Below are the code and all the weights of a small trained network. Each question names an input and a class and asks about switching units off, where a switched-off unit gives its printed mean instead of its output.

import numpy as np


def w(rows, s, z=0):
    codes = np.array(rows[::2]) - 128.0
    scale = np.full(codes.shape[1], s)
    scale[-1] = z or s
    return codes * scale


def norm(h):
    return h / np.sqrt((h * h).mean(-1, keepdims=True) + 1e-5)


def f(y):
    return np.maximum(y, 0)


def log_softmax(a):
    a = a - a.max(-1, keepdims=True)
    return a - np.log(np.exp(a).sum(-1, keepdims=True))


def net(x, mask):
    res = np.array(x, float).reshape(1, 8) / 4 @ E
    u = 0
    for l in range(4):
        y = f(norm(res) @ A[l][:, :-1].T + A[l][:, -1])
        res = res + np.where(mask[u : u + 9], y, B[l][:, -1]) @ B[l][:, :-1]
        u += 9
    return log_softmax(norm(res)[-1] @ U[:, :-1].T + U[:, -1])


A, B = {}, {}
E = w([
[72,36,211],'x0',
[120,114,110],'x1',
[136,101,110],'x2',
[194,229,51],'x3',
[130,147,141],'x4',
[131,116,122],'x5',
[53,107,254],'x6',
[53,109,96],'x7',
],0.0026)
A[0] = w([
[174,111,65,63],'0.n1',
[131,118,122,66],'0.n2',
[176,142,44,170],'0.n3',
[96,120,205,251],'0.n4',
[136,45,88,247],'0.n5',
[2,185,78,148],'0.n6',
[121,53,222,124],'0.n7',
[155,187,57,97],'0.n8',
[103,80,132,113],'0.n9',
],0.0087,0.0019)
B[0] = w([
[110,107,158,181],'0.n1',
[244,136,171,128],'0.n2',
[200,232,210,231],'0.n3',
[240,4,65,241],'0.n4',
[109,207,158,208],'0.n5',
[143,141,65,201],'0.n6',
[244,141,145,254],'0.n7',
[203,131,163,224],'0.n8',
[192,134,199,176],'0.n9',
],0.0032,0.0049)
A[1] = w([
[197,238,35,251],'1.n1',
[134,185,99,33],'1.n2',
[253,155,128,214],'1.n3',
[119,175,205,65],'1.n4',
[89,84,207,170],'1.n5',
[2,234,217,212],'1.n6',
[95,18,119,98],'1.n7',
[126,218,173,84],'1.n8',
[210,175,217,83],'1.n9',
],0.0049,0.0012)
B[1] = w([
[72,156,191,226],'1.n1',
[157,59,111,147],'1.n2',
[25,71,170,254],'1.n3',
[112,113,119,141],'1.n4',
[254,130,161,149],'1.n5',
[100,113,80,135],'1.n6',
[134,165,179,151],'1.n7',
[144,111,166,161],'1.n8',
[41,97,52,214],'1.n9',
],0.0052,0.0063)
A[2] = w([
[153,114,209,124],'2.n1',
[110,169,213,80],'2.n2',
[170,68,220,138],'2.n3',
[172,253,119,127],'2.n4',
[88,16,157,125],'2.n5',
[136,52,11,182],'2.n6',
[91,105,203,102],'2.n7',
[78,82,156,251],'2.n8',
[228,171,80,86],'2.n9',
],0.0052,0.0019)
B[2] = w([
[7,183,72,212],'2.n1',
[85,117,146,198],'2.n2',
[151,174,83,252],'2.n3',
[188,61,235,176],'2.n4',
[191,146,130,247],'2.n5',
[81,120,58,152],'2.n6',
[119,109,150,219],'2.n7',
[108,134,3,253],'2.n8',
[104,161,229,134],'2.n9',
],0.0045,0.004)
A[3] = w([
[91,106,119,67],'3.n1',
[57,96,80,241],'3.n2',
[83,215,171,167],'3.n3',
[115,136,66,24],'3.n4',
[94,179,76,5],'3.n5',
[124,149,173,149],'3.n6',
[142,30,154,122],'3.n7',
[213,122,43,88],'3.n8',
[145,88,2,167],'3.n9',
],0.005,0.0013)
B[3] = w([
[103,5,96,152],'3.n1',
[86,78,2,246],'3.n2',
[138,94,140,244],'3.n3',
[109,49,219,151],'3.n4',
[74,63,197,150],'3.n5',
[137,38,138,175],'3.n6',
[221,155,160,210],'3.n7',
[122,117,118,209],'3.n8',
[85,120,45,255],'3.n9',
],0.0044,0.0029)
U = w([
[15,135,178,188],'0',
[254,116,242,232],'1',
[221,26,22,77],'2',
[29,202,157,3],'3',
[212,93,46,64],'4',
],0.0067,0.0028)

Each question gives the input, the list of numbers given to net, and the class t.
The units are the neurons (one row each of A and B). Each row of codes is followed by its name. A weight is (code - 128) times the scale printed after its matrix; where a second scale follows, it is the last column's (A, B and U).
mask holds one flag per neuron, layer by layer. A switched-off neuron (its flag False) gives its mean, the last column of its row in B, instead of its output. The means were averaged over made-up inputs and are rounded, as every weight is.
A unit's drop is (log p(t) with every unit on - log p(t) with that unit switched off) / (log p(t) with every unit on - log p(t) with every unit switched off).
The circuit of an input: a set's keep is (log p(t) with only the set's units on - log p(t) with every unit switched off) / (log p(t) with every unit on - log p(t) with every unit switched off). Starting from the 12 units with the biggest drops (on a tie, the unit counted first), units are removed one at a time, each time the one whose removal leaves the highest keep (on an exact tie, the one counted first), for as long as the keep stays at least 0.8.
units of the circuit, in order: the units of the circuit, biggest drop first
most important unit: the unit with the biggest drop
top k neurons: the k neurons with the biggest drops, biggest first
k most important neurons of layer l: the k neurons of layer l with the biggest drops, biggest first
drop when u is switched off: that unit's drop, to one decimal
input [-3,3,1,4,-4,8,-2,0], class 1: units of the circuit, in order -> 0.n3, 2.n4
input [7,2,-1,3,-6,-7,6,-7], class 2: top 2 neurons -> 0.n4, 1.n1
input [-6,3,8,2,-5,0,-3,2], class 1: units of the circuit, in order -> 0.n3, 2.n4, 2.n8
input [-8,-7,-8,-2,-1,0,5,6], class 2: most important unit -> 0.n3
input [7,-1,8,4,0,-7,7,8], class 2: units of the circuit, in order -> 1.n1, 0.n4
input [-8,1,6,6,-1,5,0,8], class 1: top 2 neurons -> 2.n4, 2.n1
input [-5,-1,6,-1,-4,-7,-7,-1], class 0: units of the circuit, in order -> 1.n1, 0.n4, 0.n7
input [-3,-5,3,1,7,0,-5,7], class 1: units of the circuit, in order -> 0.n3, 2.n4
input [-6,4,-5,-8,0,0,-6,5], class 0: units of the circuit, in order -> 1.n1, 0.n4
input [-8,6,6,1,5,-2,0,-2], class 1: top 2 neurons -> 0.n3, 2.n4
input [-4,-3,-8,4,-2,3,0,5], class 1: 2 most important neurons of layer 0 -> 0.n6, 0.n3
input [3,0,-6,3,5,-5,-6,-7], class 0: 2 most important neurons of layer 1 -> 1.n3, 1.n9
input [-3,7,2,-4,0,-6,7,-2], class 2: drop when 2.n7 is switched off -> 0.0
input [-6,-7,-1,3,-8,4,-8,-2], class 1: drop when 2.n4 is switched off -> 0.1
input [4,5,-7,2,-5,-6,1,-6], class 2: drop when 0.n4 is switched off -> 0.2
input [6,3,3,5,-3,-4,-4,7], class 0: most important neuron of layer 0 -> 0.n4
input [4,2,-3,8,-3,-7,-7,-4], class 0: 2 most important neurons of layer 1 -> 1.n1, 1.n3
